Here is a tiny trained network, its code and every weight. The questions are about switching its units off for an input and a class, where a switched-off unit gives its printed mean instead of its output.

import numpy as np


def w(rows, s, z=0):
    codes = np.array(rows[::2]) - 128.0
    scale = np.full(codes.shape[1], s)
    scale[-1] = z or s
    return codes * scale


def f(y):
    return np.maximum(y, 0)


def log_softmax(a):
    a = a - a.max(-1, keepdims=True)
    return a - np.log(np.exp(a).sum(-1, keepdims=True))


def net(x, mask):
    res = np.array(x, float).reshape(1, 4) / 4 @ E
    y = f(res @ A[0][:, :-1].T + A[0][:, -1])
    res = res + np.where(mask, y, B[0][:, -1]) @ B[0][:, :-1]
    return log_softmax(res[-1] @ U[:, :-1].T + U[:, -1])


A, B = {}, {}
E = w([
[138,149,2],'x0',
[128,128,127],'x1',
[130,9,106],'x2',
[14,141,124],'x3',
],0.0095)
A[0] = w([
[148,192,153,127],'n0',
[164,247,172,99],'n1',
[50,146,61,97],'n2',
[76,99,156,80],'n3',
[140,129,72,157],'n4',
[91,186,93,96],'n5',
[157,98,147,104],'n6',
[187,159,162,83],'n7',
[105,140,179,63],'n8',
[142,122,132,115],'n9',
[140,131,53,86],'n10',
[71,102,141,36],'n11',
[181,175,193,26],'n12',
[188,64,173,137],'n13',
[202,140,127,188],'n14',
[183,135,71,108],'n15',
[110,189,99,93],'n16',
[147,207,153,194],'n17',
[115,144,101,121],'n18',
[163,58,180,129],'n19',
[161,175,112,67],'n20',
[80,180,92,108],'n21',
[182,149,118,71],'n22',
[93,146,205,32],'n23',
[99,28,93,47],'n24',
[32,102,122,97],'n25',
[136,107,146,131],'n26',
[81,123,97,71],'n27',
[113,137,225,137],'n28',
[33,112,129,66],'n29',
[203,157,114,53],'n30',
[149,131,11,100],'n31',
[159,117,32,2],'n32',
[179,133,129,153],'n33',
[122,246,92,134],'n34',
[224,156,120,76],'n35',
[109,70,105,182],'n36',
],0.015,0.0077)
B[0] = w([
[127,186,167,201],'n0',
[166,228,210,253],'n1',
[98,32,68,208],'n2',
[163,166,151,174],'n3',
[84,107,78,201],'n4',
[130,38,120,188],'n5',
[169,87,123,164],'n6',
[178,136,146,180],'n7',
[75,140,85,164],'n8',
[138,119,116,139],'n9',
[112,192,167,192],'n10',
[201,148,181,156],'n11',
[211,92,181,184],'n12',
[170,10,140,230],'n13',
[185,162,180,234],'n14',
[127,175,153,202],'n15',
[133,51,132,181],'n16',
[34,194,68,248],'n17',
[121,92,126,158],'n18',
[197,31,145,223],'n19',
[98,94,96,163],'n20',
[136,44,103,195],'n21',
[70,137,81,166],'n22',
[42,171,28,183],'n23',
[11,249,84,202],'n24',
[96,250,152,208],'n25',
[149,106,123,158],'n26',
[100,84,89,157],'n27',
[111,223,126,242],'n28',
[164,238,178,196],'n29',
[41,145,71,183],'n30',
[73,233,142,243],'n31',
[251,171,224,189],'n32',
[135,165,147,193],'n33',
[147,28,78,255],'n34',
[41,185,71,210],'n35',
[211,142,155,216],'n36',
],0.024,0.009)
U = w([
[155,234,207,17],'0',
[1,216,36,211],'1',
[129,2,44,253],'2',
],0.0097,0.0002)

Each question gives the input, the list of numbers given to net, and the class t.
The units are the neurons (one row each of A and B). Each row of codes is followed by its name. A weight is (code - 128) times the scale printed after its matrix; where a second scale follows, it is the last column's (A, B and U).
mask holds one flag per neuron, in row order. A switched-off neuron (its flag False) gives its mean, the last column of its row in B, instead of its output. The means were averaged over made-up inputs and are rounded, as every weight is.
A unit's drop is (log p(t) with every unit on - log p(t) with that unit switched off) / (log p(t) with every unit on - log p(t) with every unit switched off).
The circuit of an input: a set's keep is (log p(t) with only the set's units on - log p(t) with every unit switched off) / (log p(t) with every unit on - log p(t) with every unit switched off). Starting from the 12 units with the biggest drops (on a tie, the unit counted first), units are removed one at a time, each time the one whose removal leaves the highest keep (on an exact tie, the one counted first), for as long as the keep stays at least 0.8.
circuit, biggest first: the units of the circuit, biggest drop first
unit that matters most: the unit with the biggest drop
k most important neurons: the k neurons with the biggest drops, biggest first
drop of u: that unit's drop, to one decimal
input [-6,-6,-4,6], class 1: circuit, biggest first : (n23)
input [-5,-7,1,-3], class 2: circuit, biggest first : (n1; n13)
input [-2,-6,1,6], class 0: 3 most important neurons : (n17; n29; n35)
input [0,-2,4,6], class 0: 3 most important neurons : (n17; n29; n36)
input [5,-4,-5,-7], class 1: 2 most important neurons : (n35; n30)
input [0,4,3,7], class 0: 2 most important neurons : (n29; n17)
input [8,3,1,-3], class 0: 4 most important neurons : (n32; n17; n23; n14)
input [-7,-1,1,-7], class 2: 2 most important neurons : (n13; n19)
input [-8,2,-2,4], class 1: 2 most important neurons : (n23; n8)
input [3,4,-7,-7], class 1: 2 most important neurons : (n35; n17)
input [7,-6,2,0], class 0: 2 most important neurons : (n32; n17)
input [7,1,-3,-7], class 1: 2 most important neurons : (n35; n30)
input [-5,7,-2,2], class 1: drop of n23 : 0.5
input [2,-5,-8,4], class 2: unit that matters most : n34
input [5,-7,-8,-7], class 1: drop of n35 : 0.2
input [0,-3,7,-3], class 2: drop of n1 : 0.2
